Below are the code and all the weights of a small trained network. Each question names an input and a class and asks about switching units off, where a switched-off unit gives its printed mean instead of its output.

import numpy as np


def w(rows, s, z=0):
    codes = np.array(rows[::2]) - 128.0
    scale = np.full(codes.shape[1], s)
    scale[-1] = z or s
    return codes * scale


def f(y):
    return y / 2 * (1 + np.tanh(0.7978845608 * (y + 0.044715 * y**3)))


def log_softmax(a):
    a = a - a.max(-1, keepdims=True)
    return a - np.log(np.exp(a).sum(-1, keepdims=True))


def net(x, mask):
    res = np.array(x, float).reshape(1, 3) / 4 @ E
    y = f(res @ A[0][:, :-1].T + A[0][:, -1])
    res = res + np.where(mask, y, B[0][:, -1]) @ B[0][:, :-1]
    return log_softmax(res[-1] @ U[:, :-1].T + U[:, -1])


A, B = {}, {}
E = w([
[4,82,102,142,151,181,27],'x0',
[164,108,157,19,165,210,110],'x1',
[102,214,117,63,53,147,50],'x2',
],0.011)
A[0] = w([
[109,149,112,190,51,107,128,110],'neuron 1',
[120,133,106,212,112,72,138,182],'neuron 2',
[175,164,160,79,131,139,180,95],'neuron 3',
[166,84,95,173,181,162,148,87],'neuron 4',
[125,14,168,136,156,88,168,92],'neuron 5',
[85,147,107,172,94,84,152,101],'neuron 6',
[66,63,129,150,137,179,113,139],'neuron 7',
[83,76,105,145,141,147,91,187],'neuron 8',
[159,218,214,175,114,101,160,108],'neuron 9',
[162,150,155,84,112,56,142,112],'neuron 10',
[135,185,101,114,32,167,131,119],'neuron 11',
[94,122,67,95,121,113,83,111],'neuron 12',
[114,214,107,88,126,99,91,252],'neuron 13',
[126,180,124,91,94,103,75,95],'neuron 14',
[99,77,174,129,134,159,54,112],'neuron 15',
[179,177,151,143,118,116,140,92],'neuron 16',
[196,153,151,146,96,105,148,136],'neuron 17',
[65,122,108,112,156,134,93,93],'neuron 18',
[93,178,59,194,69,37,107,108],'neuron 19',
[91,145,187,150,145,153,122,203],'neuron 20',
[107,55,89,189,251,130,142,110],'neuron 21',
[150,79,166,190,101,124,120,170],'neuron 22',
[134,115,141,53,201,130,117,140],'neuron 23',
[144,179,111,124,74,148,89,106],'neuron 24',
[110,202,139,144,14,180,101,149],'neuron 25',
[54,136,130,143,173,125,67,102],'neuron 26',
[131,175,124,99,93,132,104,120],'neuron 27',
[110,51,135,109,200,120,244,163],'neuron 28',
[164,130,218,35,142,181,104,107],'neuron 29',
[164,112,135,91,161,200,103,115],'neuron 30',
[181,142,137,189,200,147,132,120],'neuron 31',
[158,172,151,93,132,94,183,112],'neuron 32',
[57,136,98,148,160,167,130,94],'neuron 33',
[170,139,179,109,71,125,186,177],'neuron 34',
[205,157,144,136,98,158,159,143],'neuron 35',
],0.012,0.015)
B[0] = w([
[179,48,97,85,87,181,75,171],'neuron 1',
[163,123,132,87,125,137,75,223],'neuron 2',
[87,110,65,155,116,124,125,172],'neuron 3',
[95,40,148,116,100,184,180,168],'neuron 4',
[63,92,168,104,73,151,163,193],'neuron 5',
[202,62,68,96,102,217,109,164],'neuron 6',
[67,192,91,166,87,78,123,214],'neuron 7',
[101,190,106,125,131,48,116,232],'neuron 8',
[107,116,96,134,100,93,129,179],'neuron 9',
[56,135,99,159,100,94,156,167],'neuron 10',
[114,91,197,115,75,151,189,178],'neuron 11',
[78,133,114,131,69,104,168,165],'neuron 12',
[112,182,203,82,161,90,101,253],'neuron 13',
[75,63,162,150,13,184,255,166],'neuron 14',
[102,148,89,159,61,116,121,190],'neuron 15',
[89,115,104,148,78,126,131,154],'neuron 16',
[80,153,88,167,112,73,121,187],'neuron 17',
[72,129,92,156,73,131,141,172],'neuron 18',
[195,47,73,70,118,174,63,206],'neuron 19',
[151,178,129,103,157,81,110,202],'neuron 20',
[97,116,164,88,82,122,189,232],'neuron 21',
[155,134,162,71,124,117,107,185],'neuron 22',
[192,82,99,53,137,124,85,187],'neuron 23',
[72,86,183,139,78,184,231,165],'neuron 24',
[114,130,185,115,106,120,158,210],'neuron 25',
[94,168,86,186,92,123,164,191],'neuron 26',
[96,85,189,125,82,159,154,164],'neuron 27',
[131,122,204,88,114,113,138,249],'neuron 28',
[178,28,78,72,121,170,65,203],'neuron 29',
[158,76,69,90,135,154,68,180],'neuron 30',
[96,133,174,170,84,135,148,168],'neuron 31',
[85,155,71,174,105,104,147,176],'neuron 32',
[78,109,81,176,104,119,169,168],'neuron 33',
[119,179,105,137,133,55,117,211],'neuron 34',
[82,167,81,148,81,48,119,188],'neuron 35',
],0.0097,0.015)
U = w([
[89,178,41,176,97,77,140,109],'0',
[107,85,248,122,100,147,199,107],'1',
[177,45,49,98,114,167,56,119],'2',
[155,236,216,100,158,59,67,248],'3',
[159,157,128,150,181,143,141,106],'4',
[140,115,135,185,166,148,119,106],'5',
[166,109,114,156,177,175,132,109],'6',
[144,123,112,188,142,169,160,108],'7',
],0.015,0.011)

Each question gives the input, the list of numbers given to net, and the class t.
The units are the neurons (one row each of A and B). Each row of codes is followed by its name. A weight is (code - 128) times the scale printed after its matrix; where a second scale follows, it is the last column's (A, B and U).
mask holds one flag per neuron, in row order. A switched-off neuron (its flag False) gives its mean, the last column of its row in B, instead of its output. The means were averaged over made-up inputs and are rounded, as every weight is.
A unit's drop is (log p(t) with every unit on - log p(t) with that unit switched off) / (log p(t) with every unit on - log p(t) with every unit switched off).
most important unit: the unit with the biggest drop
top k neurons: the k neurons with the biggest drops, biggest first
drop when u is switched off: that unit's drop, to one decimal
input [-4,8,7], class 2: most important unit : neuron 29
input [7,-8,-6], class 2: top 4 neurons : neuron 19; neuron 6; neuron 2; neuron 1
input [-7,-7,8], class 1: top 4 neurons : neuron 11; neuron 24; neuron 25; neuron 14
input [-8,5,7], class 0: top 2 neurons : neuron 35; neuron 34
input [-6,6,4], class 0: top 4 neurons : neuron 35; neuron 34; neuron 19; neuron 32
input [7,-4,8], class 1: top 3 neurons : neuron 25; neuron 14; neuron 24
input [4,4,-4], class 0: top 3 neurons : neuron 7; neuron 13; neuron 19
input [-6,8,8], class 1: top 3 neurons : neuron 11; neuron 14; neuron 24
input [-5,-2,6], class 1: top 2 neurons : neuron 11; neuron 24
input [-7,6,8], class 1: top 3 neurons : neuron 11; neuron 24; neuron 27
input [2,1,-3], class 3: drop when neuron 14 is switched off : 0.1
input [1,-8,5], class 2: drop when neuron 19 is switched off : 0.4
input [-3,3,0], class 3: drop when neuron 19 is switched off : 0.2
input [4,5,-2], class 2: most important unit : neuron 23
